[-297  539 -340  330  470 -390  -42  126 -130 -108  263 -103 -184  227
 -391  -72   52 -430  407   35  151 -291  325  -99  -48  201 -325 -101
   24  121 -188 -218]
kuras
[ 117 -514 -210 -397  -82 -681  766 -480 -153 -290 -167  172  651  231
  107 -294 -281 -158  170  221  -32  -17 -198 -610 -866 -259   -2 -137
 -264  -22  254 -507]
Nelo
[ 199  152   76  -15  123   99 -194  186  211    0 -171 -355 -215 -270
  -88  -47  292  181  104   -6 -110   49  -66 -227   53  -21 -249  115
  329  -33    2   27]
semaz
[ 210  -82  621  522 -422  638 -167  -19  165  378 -278  -96   20  540
  171  -64   24  198 -149 -547  101  132 -239  487  667   63  131 -270
   25    7 -266  209]
tal
[-141  336 -224  -34   28 -629 -108  243  247  -67   36   75 -205  232
  149 -222   46  -97  128 -152  172  -96  -68 -169  267   53   66 -230
   88 -226  148 -244]
Goz
[  26  -47  -40   48   81 -183  142   80   90   23   98   14   29 -135
   13  -20   17 -139   46  -49   45   75    0   18  -46 -152   64   42
   -9  104  115 -178]
gug
[ 277   64 -152  472   58 -238  153 -129 -130   38 -256  -93 -289  187
  252  199  187  139   -2 -301  137  372  -72  321  147  212  278 -591
 -133 -559 -379  114]
gug
[  -1 -237   89 -140 -239   42   70   38   87  224  -77   -3  171   55
  170   19  -33 -141  -27   42    9   51   41  -14  -35  -55  273 -228
  -90 -113  -71  -74]
simem
[-310  579 -699  294  154 -373  -20 -492   27 -314 -103 -122 -352  320
 -506 -364  163   43  -27   53 -550 -348  -10 -104 -140  247 -413 -164
  157  500  225  100]
simem
[  71 -204  138  -39 -186  502   98   24   23  147  -72   22   76  -62
  149  144  -38 -144 -111   61  -82    4 -116   54   34   67  312  -39
  -81  -55 -124  188]
siti
[  -3 -376  296 -353  -41 -310 -416 -505   55 -194  103  238  352  326
  -67 -360 -132 -121  124  -48  295 -224  -46 -429 -360 -232   46 -196
 -108  263   81 -324]
Nelo
[ 321   39   71 -579 -101 -531  -17  157  114 -161  193  194   69  -34
    5  397   30  -70  124   83 -214  200  -29 -185   23 -174   28 -298
   -5   31  161 -439]
semaz
[ 106 -359  406  -69  -87   93  505  184 -149  116  -39  369  409 -132
  554 -653  -77  -34   32 -130  149  383  -72  -38   22 -338  -95  689
  197   -5  277 -356]
simem
[ 344 -404  615   38  217 -344   27 -159  200  -10  -45 -269  338  202
 -211   35  105 -376  156  -90  160  332 -111 -377 -189 -163  382  -31
   72  194  -43 -395]
Nelo
[-174   80   41  269 -272  122 -150  406   -1 -257   65 -113    8   39
  -55  -57 -167 -882   -1 -167 -111 -270 -102  -20 -109  273  397   26
 -408  -73 -372  -35]
simem
[-115 -156 -291   12  218    6  277  187  186  -73  -11 -161  -64 -611
  132 -124  112 -277  114  185  266   18  -87 -106  -86 -170 -303  362
  -17  323   94 -668]
simem
[  44  163   69  113   -2    1  105  240   74   10    0 -229  -17  102
   22  515   42  -81    5  -13 -202    1  179 -189  295  -22   80 -136
   44 -192   -2   75]
raful
[ 305  -50  578  207   28 -596  221  -45 -152   21   81 -218  112 -390
  122 -113  311   25   46 -289  -15  293  251 -354  -79 -195 -175  301
  408 -172   99 -231]
git
[ 230   67  126 -220 -277  -13  332  523 -103  198  -23 -199  -26 -478
  452  255   62 -140  -20   71   80  134  326 -165 -353 -505  -81  414
 -183 -207   73 -216]
semaz
[  63   27  373 -231  146  207 -209  105 -226 -166   89  102   51  115
 -211  745 -119  157  -56   57  272 -220  210 -360  280  329 -152  -40
  -41 -326 -435  -44]
gug
[ 212  127 -379 -402  -22 -358   43   44  452  -11   37 -374  103   31
 -272  197   48  166  136  225 -379 -162  104 -464 -109 -232 -202 -418
  175  218  317 -344]
simem
[-179 -127  -42 -273  -57  375 -168 -117  -80  104 -124  135    9   72
   25  192  -56  199  -25  408  -52  -13  -87  112   63  -40 -104   46
  -37  181   55  257]
tal
[-117   38 -319  235   33   98  321  275  251  338  114  151 -139  -16
 -118 -254   12 -166   88  -49 -306 -112  323  266 -290 -459 -122 -124
   22  355   58 -159]
deka
[ -10  -50  320  -26 -119  -13  -53 -348   -3  -71 -133 -125  131  258
   24  -25   90   75  -18   25  142   26 -173  -75  -40   -7  131  -11
   -2  -96  -80  -19]
deka
[ 182    7 -289   84  163 -281 -162  -89 -252  -49   83  278   59  153
   87   59   49  501  -35 -254 -125  275  302  -99   -7 -115 -328    2
  159  -76  -70 -118]
Goz
[-204  -44  375  298  124  219   32   34  242  -76  -19 -159   24 -151
 -341   22 -321 -662   87 -137  478 -335 -376  125  145  383  687 -193
 -235   82 -274  310]
gug
[  19  -99 -618  -54   13   86 -339  418  148  238 -155  316 -229  -45
   88   12 -213  -29  253  -23 -178   77    4  357  -90   88 -120 -613
 -226 -260  -85  309]
Nelo
[-161  785  274  722  -42 -454 -341 -231 -343 -508  459 -387 -110  601
 -146 -393  196 -228   54 -336  219 -400 -129   49  419  275  154   69
   36 -498 -166  187]
deka
[  87  -84 -167  167  -43  295  146  203  183  -19  -19  162  -21  268
   30   65  -44   28  -84 -138 -525  134 -109  227  -13  126  344 -176
   -9 -134 -143  240]
Goz
[  36   41   89  120   82 -194  184 -319 -195 -143   50  183   49  279
  261  211  163  121  116   31    6  126  -55 -177  -30  -21 -192   -1
   77 -103 -106 -190]
tal
[ 275 -313  407  -80 -173  247 -899  123  259  154 -236   76 -372 -201
 -143 -228   77  292   33 -108  376 -108 -398  337   -6 -310 -289 -260
  -87  349 -195   97]
gug
[ 148   70 -355  -49 -131 -328  164  265 -111  -97   29 -211  433  133
 -307   66   72 -194  133 -343 -808 -142  252 -607 -437 -129 -256  -42
   28  -12  264   46]
Nelo
[   5  138   87  -98   -9   60 -150  -69  100   30 -125 -151 -331  -78
  -25   90  103 -112  114    0  190 -179   77   79 -219   74 -169 -222
 -210  164  -50  -10]
tal
[  45  220 -473   78  224 -150  177  304   15   99   49  187 -174   19
  -35 -167   88  109   27 -102  -93  196  258  145  117 -303 -151   55
  101 -226  170 -165]
git
[ 121   75  187 -220 -409  254  -72    9  161   89 -211  -87   49  252
   71 -148  128 -148   -6  -74 -252 -175   53 -305 -120 -268   98 -190
   62  268  -94 -138]
kuras
[-149  174 -326  -11 -159 -423  484  -82   37   11  137  215   94  222
  296  -64 -161 -236  -38  217 -275   11  140 -172  141  -39   29  -87
   76  -78  262 -349]
kuras
[  45  156 -105  -31  102  252   64  -14  -90  -68  -18  189  -19  174
 -150  105   38  147   -4   24 -295   58   22   36  132  -94  -95   41
  103  -46   53  168]
tal
[-276   79    9   33  -95 -205  -30 -145  116   74  237  209   49  166
  -12   47 -156 -135  -37   52  -95 -173   90   16   55  111  207 -163
   12  -66   51  112]
tal
[ 299 -249  -38   -9  -23  494 -474  167  103  125   37   76   90 -156
  -46  -42 -126 -138 -201 -484 -111   48   77  -29   78  -97  461  -82
 -114  222   70  367]
siti
[-114   -5 -314   -1  249 -173  -17  -83 -100  -73    1  195   92  110
 -112 -153 -172  -79   34   -9  -55   -8  137 -184 -168  150  -64   69
  -22 -104  104   80]
kuras
[-159  198 -152 -414   60  168  -43  248  377 -201 -232 -386  -98 -416
 -187  546    5 -180   50  115  -58  -62  186 -247 -118 -120  119   93
 -147  107  108 -109]
Nelo
[ 293  150 -216 -316   23 -442 -130   79  -11 -206  154  263   90 -107
   51   89   14   86   34 -188 -258  210  181 -317 -138 -370   54  -29
   65 -401  261  -87]
siti
[ -23 -137   45  200    3  -84    8 -223  -81 -111   19  152  119  175
   78  -96 -142  -86 -118  -36  -34   38 -120 -116  136  198  150   16
   34   -8  -31   25]
gug
[  77  135   73  -60 -138 -176   31  202 -119  -48   51   -5  -12  100
  180  739  -17   65   45  104 -284   33  172 -192 -115  -80  -77  -52
 -101   10  -72  107]
siti
[  46 -398  556   88 -471  424 -668  130   80  288   53  107  -62 -463
   46  -23 -183  -49 -211 -411  324 -477  -17   87  -24  -19  298 -340
 -163   98 -468  447]
Nelo
[  -1 -110  254  114   64    4  -74  -24   40  -48   72  219   13   82
   74  -37   -7   24   42 -227  165  -73  -83  -32   59  -55   -6  -29
   11  -24  -89  -32]
semaz
[ 269 -165 -287 -302  547   49 -311  397  -72  229 -382   -9  -52 -280
 -318 -231  -62  181  288 -174  262  224  314 -167  -98 -142 -392  -96
   70  233  151  116]
raful
[  28  407   33  558  356 -125 -236   68  116 -193   38 -280 -155  -49
 -773  158  363 -141  237 -295 -345  -63 -218  -23  213  256 -229  -98
  351 -334 -260  228]
kuras
[-111 -276    3  -39    3  336  -38 -144  233 -166 -226 -134  439  200
  -91  437 -249 -235  -83  -26  -97   89 -118 -382 -158  179  557   44
 -181 -121 -244   70]
deka
[  51  110   66 -176 -123 -200  184   81   48  101   47  207    5  105
  206 -211 -103   96  -10   71  219  100  188    8 -106 -266  191    8
   47 -191 -150 -325]
Nelo
[-174  305  -10  194    0  167 -440  126 -134 -430  -40 -414 -320 -526
 -216   98   22   29 -252   25  220 -472 -201 -286  229  219 -133  484
   21  328 -200  195]
Nelo
[ -78  462 -110 -169 -114 -436 -424   -7  -27 -132   69  -19 -280  308
 -500  214  295  220   -2  146 -335 -335  -73 -109 -123 -204 -296 -195
   41 -167   70  218]
deka
[-353   36 -144  -51   29 -127    7  -20   61 -153  -63  208  185  115
 -206    1 -149 -254   47   15 -116 -185 -270 -253   -2  176   80  117
    8   38   88  133]
Goz
[  -9   39  226    5  -25   31 -188 -111  -87 -115   38  -31   58  136
  -47  294  108   68   15  -83   17  -84  -26 -160   80   19  -65  -16
    7   21 -151   17]
semaz
[  15  -74  -11 -594  -70  185   82  610  357  -49  -81  -23 -211 -537
  219  472  -89  -86  138   86  -82  257  355  372 -759 -217  183  103
 -482    4 -103 -179]
semaz
[ 139   14   94 -177  183 -232 -242  -72  111  -10   98   54  -77   64
  297 -183   64   18  133   36  397  104  -15 -204   -2   43  -55   42
   54 -133  108 -258]
simem
[ 126  -99   47 -116   19   34 -219   16   46  170  -14  121  -59  -60
   72 -135   87  125   46 -160  148    1   51   24  -47 -214  -91 -124
    5  174   82   11]
simem
[ -28  369 -179  142  -77   98  126  168   -2  -92   88 -223 -384  169
   -6   37   29  -72 -141  185 -205  -38  154  399   90   42  135   -9
 -176  112   -4   21]
tal
[  44 -116 -169   15  -37  155  231  524 -265  122  149  217  -39 -171
  249  360 -107  -85  185  251 -120   83   54  355  -73 -205 -283   36
 -255  -45  -39   40]
siti
[  33   29  447 -344 -146  451  -56  -75  -98 -394  -92  -58   92  -40
  265  294  -56  164   43  394 -174    5 -416  -54  449  105    0  213
   88 -372  282  480]
raful
[ 198 -304 -116  308  197  -86 -126 -276 -295  377 -172 -160  174  -20
  -61 -215   29 -135   36   95  116  326  209 -162   45 -224 -310   51
  108  313  146  -63]
simem
[  80  -65  -86  127  188 -143  -23 -134   12    8   86  128   61  152
  -29  -12   61  125  -68 -126  -87  118  -44  -89  147   37  -67   47
  145   -6  151  -33]
kuras
[ -71  -25  105   13  195  177  -41  -47  -92 -132  -32   -9 -118   66
   31 -110   24   84   18   61  305 -126   -5   14   47  175  -32   59
  -23  -57 -191  -34]
kuras
[ -32  -86    7   34   -3   57  -78 -138  -61   53  -67  -52  235  107
   73   89  -78   34    2 -166   90  -43  -49 -202   89  107  -62   25
  -36  -14  144  162]
deka
[  -9  299  -50 -460 -129  189 -166   -2  -76   91 -278   57 -218 -271
  491 -218  154   98  290  205  397  205 -261  223  233  -91 -128  -10
   49  -57  149   82]
semaz
[ 151   36  799  192 -157  222   44  105 -323 -340 -117 -368  345 -207
  -65   38 -189 -151    8  -93  189  -21   94 -408 -132  -78   98  610
   41 -242 -453   54]
tal
[ 160 -212  -67 -203   80 -363  -17  -74  156  -97  124  235  160 -139
  536  284  -29   53  -38 -275  433  146   71 -510   85 -253  149  -38
  -51 -157   94 -556]
Nelo
[   9 -167  -19 -399 -345   45  -33 -111 -171    3   -1  281  344   92
  333   72  -73   15 -102   45 -188  228  110 -124 -172 -236  353   15
  -63   85  -69  -84]
deka
[ 155  210 -174  -60 -202  209  572  430 -120  -26   75   54 -151 -345
  480  343   27 -150   72  189 -189  112 -124  192  128   39   26    8
  -82 -259 -121  -82]
semaz
[  18  301  232  163    9  352 -372  449  -83  -72 -188 -319 -245 -256
   10 -268  219  -40  268 -171  312  -30  -80  137  104   -3 -242  299
   82  -55 -333   97]
git
[ -67  114    4 -100  -69  -45 -311    7    2   50   29   53  140  170
 -152  196  -68   83   -4   23  -59  -54  -91 -176   53   53   34   52
   49  -90  -16  248]
tal
[ 157 -179  465  181 -181  317    9 -192   87   87 -104 -326  243  334
  -32  223  -45    6 -143    9  -58  -34  -55 -203  123   64  303  -70
   42  -76 -170  167]
gug
